Here is a tiny trained network, its code and every weight. The questions are about switching its units off for an input and a class, where a switched-off unit gives its printed mean instead of its output.

import numpy as np


def w(rows, s, z=0):
    codes = np.array(rows[::2]) - 128.0
    scale = np.full(codes.shape[1], s)
    scale[-1] = z or s
    return codes * scale


def f(y):
    return y / 2 * (1 + np.tanh(0.7978845608 * (y + 0.044715 * y**3)))


def log_softmax(a):
    a = a - a.max(-1, keepdims=True)
    return a - np.log(np.exp(a).sum(-1, keepdims=True))


def net(x, mask):
    res = np.array(x, float).reshape(1, 3) / 4 @ E
    y = f(res @ A[0][:, :-1].T + A[0][:, -1])
    res = res + np.where(mask, y, B[0][:, -1]) @ B[0][:, :-1]
    return log_softmax(res[-1] @ U[:, :-1].T + U[:, -1])


A, B = {}, {}
E = w([
[143,117,246,163,118,144,164,182],'x0',
[224,112,144,113,133,95,99,127],'x1',
[116,148,168,172,63,59,89,101],'x2',
],0.014)
A[0] = w([
[114,99,137,213,50,39,74,118,87],'N0',
[112,152,70,48,142,97,124,62,96],'N1',
[62,36,120,88,92,113,128,165,248],'N2',
[125,164,63,23,126,138,89,73,106],'N3',
[115,90,137,99,248,168,220,86,205],'N4',
[152,105,89,126,230,173,188,193,71],'N5',
[134,115,186,131,110,155,188,198,137],'N6',
[177,61,87,111,234,192,143,209,108],'N7',
[80,175,92,188,96,176,173,144,96],'N8',
[254,136,133,97,177,86,102,168,97],'N9',
[166,80,105,34,179,163,205,202,116],'N10',
[91,164,168,206,87,11,127,93,85],'N11',
[37,117,134,195,101,173,143,144,86],'N12',
[114,102,176,119,119,103,170,241,101],'N13',
[236,126,145,82,121,103,116,153,98],'N14',
[146,128,220,105,106,173,207,133,111],'N15',
[42,198,95,87,130,132,94,161,89],'N16',
[6,152,119,143,120,117,207,166,86],'N17',
[32,175,126,160,164,210,165,144,118],'N18',
[234,63,126,76,147,97,78,155,90],'N19',
[151,109,155,169,92,166,168,242,103],'N20',
],0.0084,0.012)
B[0] = w([
[40,191,207,137,208,75,64,137,184],'N0',
[108,53,73,67,98,55,162,173,186],'N1',
[211,124,154,208,24,205,154,157,244],'N2',
[153,8,93,66,142,62,165,220,202],'N3',
[118,122,151,177,88,129,78,125,248],'N4',
[13,172,162,133,250,52,76,151,181],'N5',
[146,88,113,87,80,105,143,176,203],'N6',
[40,170,153,183,144,74,19,105,210],'N7',
[121,163,193,75,167,153,160,64,160],'N8',
[184,209,138,103,154,198,196,58,182],'N9',
[61,152,158,204,186,86,91,150,208],'N10',
[2,155,136,160,168,57,119,151,189],'N11',
[111,130,130,70,176,173,144,86,168],'N12',
[134,80,52,70,163,81,159,146,179],'N13',
[150,175,108,109,131,150,186,24,169],'N14',
[134,27,119,52,104,28,168,179,193],'N15',
[98,149,127,54,155,120,188,110,158],'N16',
[126,193,182,64,166,196,188,45,184],'N17',
[203,171,134,137,159,131,172,37,204],'N18',
[196,180,163,85,199,223,217,74,178],'N19',
[108,78,93,58,114,81,159,160,186],'N20',
],0.008,0.012)
U = w([
[75,168,146,186,159,78,61,117,79],'0',
[148,35,101,30,104,83,148,152,99],'1',
[164,191,141,80,141,192,175,42,90],'2',
[219,109,127,253,29,163,80,133,254],'3',
],0.014,0.0093)

Each question gives the input, the list of numbers given to net, and the class t.
The units are the neurons (one row each of A and B). Each row of codes is followed by its name. A weight is (code - 128) times the scale printed after its matrix; where a second scale follows, it is the last column's (A, B and U).
mask holds one flag per neuron, in row order. A switched-off neuron (its flag False) gives its mean, the last column of its row in B, instead of its output. The means were averaged over made-up inputs and are rounded, as every weight is.
A unit's drop is (log p(t) with every unit on - log p(t) with that unit switched off) / (log p(t) with every unit on - log p(t) with every unit switched off).
The circuit of an input: a set's keep is (log p(t) with only the set's units on - log p(t) with every unit switched off) / (log p(t) with every unit on - log p(t) with every unit switched off). Starting from the 12 units with the biggest drops (on a tie, the unit counted first), units are removed one at a time, each time the one whose removal leaves the highest keep (on an exact tie, the one counted first), for as long as the keep stays at least 0.8.
units of the circuit, in order: the units of the circuit, biggest drop first
unit that matters most: the unit with the biggest drop
top k neurons: the k neurons with the biggest drops, biggest first
drop when u is switched off: that unit's drop, to one decimal
input [8,-1,6], class 1: units of the circuit, in order : N15
input [3,-1,1], class 3: top 2 neurons : N3, N1
input [6,7,-4], class 2: top 4 neurons : N9, N19, N14, N3
input [2,-7,-7], class 0: top 2 neurons : N5, N7
input [4,-1,-4], class 0: top 2 neurons : N3, N7
input [0,8,-7], class 2: top 4 neurons : N19, N9, N14, N11
input [5,4,-5], class 0: top 2 neurons : N7, N10
input [6,8,-2], class 2: top 2 neurons : N9, N19
input [3,-6,-7], class 0: top 3 neurons : N5, N7, N10
input [-5,-6,1], class 2: top 2 neurons : N15, N17
input [7,3,6], class 1: top 2 neurons : N15, N7
input [-2,8,-5], class 2: drop when N9 is switched off : 0.1
input [-8,1,6], class 1: drop when N1 is switched off : 0.5
input [-3,1,2], class 3: unit that matters most : N15
input [6,5,-6], class 0: drop when N5 is switched off : 0.6
